Below are the code and all the weights of a small trained network. Each question names an input and a class and asks about switching units off, where a switched-off unit gives its printed mean instead of its output.

import numpy as np


def w(rows, s, z=0):
    codes = np.array(rows[::2]) - 128.0
    scale = np.full(codes.shape[1], s)
    scale[-1] = z or s
    return codes * scale


def f(y):
    return np.maximum(y, 0)


def log_softmax(a):
    a = a - a.max(-1, keepdims=True)
    return a - np.log(np.exp(a).sum(-1, keepdims=True))


def net(x, mask):
    res = np.array(x, float).reshape(1, 4) / 4 @ E
    y = f(res @ A[0][:, :-1].T + A[0][:, -1])
    res = res + np.where(mask, y, B[0][:, -1]) @ B[0][:, :-1]
    return log_softmax(res[-1] @ U[:, :-1].T + U[:, -1])


A, B = {}, {}
E = w([
[131,143,129,110,139,142],'x0',
[121,190,69,170,40,199],'x1',
[124,164,255,57,30,45],'x2',
[128,41,160,63,89,213],'x3',
],0.0095)
A[0] = w([
[125,91,135,95,100,149,116],'N0',
[130,85,94,153,184,170,3],'N1',
[128,25,162,51,51,196,130],'N2',
[121,106,119,144,154,157,85],'N3',
[109,160,175,67,53,83,97],'N4',
[118,199,125,155,6,173,1],'N5',
[151,120,116,112,119,110,45],'N6',
[128,255,120,153,149,22,116],'N7',
[146,183,106,133,21,156,30],'N8',
[150,145,162,109,81,91,65],'N9',
[134,96,151,105,173,97,10],'N10',
[134,143,177,93,84,104,77],'N11',
[130,77,190,68,193,41,29],'N12',
],0.019,0.0031)
B[0] = w([
[149,158,161,146,76,75,170],'N0',
[139,129,41,150,112,143,201],'N1',
[138,111,246,205,123,145,250],'N2',
[141,155,99,154,156,101,166],'N3',
[153,156,33,187,133,142,232],'N4',
[115,131,132,13,145,111,220],'N5',
[153,131,128,111,135,115,132],'N6',
[150,110,244,207,100,142,246],'N7',
[87,109,125,55,144,105,204],'N8',
[109,147,69,177,141,140,189],'N9',
[110,150,145,63,113,136,170],'N10',
[157,99,54,160,130,152,197],'N11',
[90,118,122,2,146,104,230],'N12',
],0.027,0.02)
U = w([
[150,124,247,200,76,120,211],'0',
[154,166,2,182,131,137,133],'1',
[72,132,142,18,133,86,4],'2',
],0.0088,0.003)

Each question gives the input, the list of numbers given to net, and the class t.
The units are the neurons (one row each of A and B). Each row of codes is followed by its name. A weight is (code - 128) times the scale printed after its matrix; where a second scale follows, it is the last column's (A, B and U).
mask holds one flag per neuron, in row order. A switched-off neuron (its flag False) gives its mean, the last column of its row in B, instead of its output. The means were averaged over made-up inputs and are rounded, as every weight is.
A unit's drop is (log p(t) with every unit on - log p(t) with that unit switched off) / (log p(t) with every unit on - log p(t) with every unit switched off).
The circuit of an input: a set's keep is (log p(t) with only the set's units on - log p(t) with every unit switched off) / (log p(t) with every unit on - log p(t) with every unit switched off). Starting from the 12 units with the biggest drops (on a tie, the unit counted first), units are removed one at a time, each time the one whose removal leaves the highest keep (on an exact tie, the one counted first), for as long as the keep stays at least 0.8.
units of the circuit, in order: the units of the circuit, biggest drop first
k most important neurons: the k neurons with the biggest drops, biggest first
drop of u: that unit's drop, to one decimal
input [4,1,-8,-8], class 0: 3 most important neurons => (N7 N4 N11)
input [-6,-5,4,-1], class 2: units of the circuit, in order => (N12)
input [2,5,7,6], class 1: 2 most important neurons => (N4 N7)
input [-6,-3,-1,-2], class 2: 2 most important neurons => (N2 N7)
input [3,-8,-7,-2], class 2: 2 most important neurons => (N4 N12)
input [1,-7,3,-6], class 2: 2 most important neurons => (N12 N2)
input [6,4,7,-6], class 1: 2 most important neurons => (N4 N2)
input [0,3,-1,-1], class 2: 3 most important neurons => (N2 N7 N4)
input [-1,-5,4,1], class 2: 2 most important neurons => (N12 N1)
input [1,-2,-4,-3], class 1: 3 most important neurons => (N2 N7 N1)
input [-7,8,5,0], class 2: 2 most important neurons => (N5 N8)
input [-5,5,8,-6], class 1: 2 most important neurons => (N4 N2)
input [-2,-5,-6,-3], class 1: 2 most important neurons => (N1 N5)
input [-4,-7,-1,-5], class 2: most important neuron => (N12)
input [-6,5,7,-3], class 1: drop of N4 => 1.4
input [-1,7,-7,-8], class 0: drop of N12 => 0.3
input [7,0,8,-5], class 1: drop of N4 => 1.3
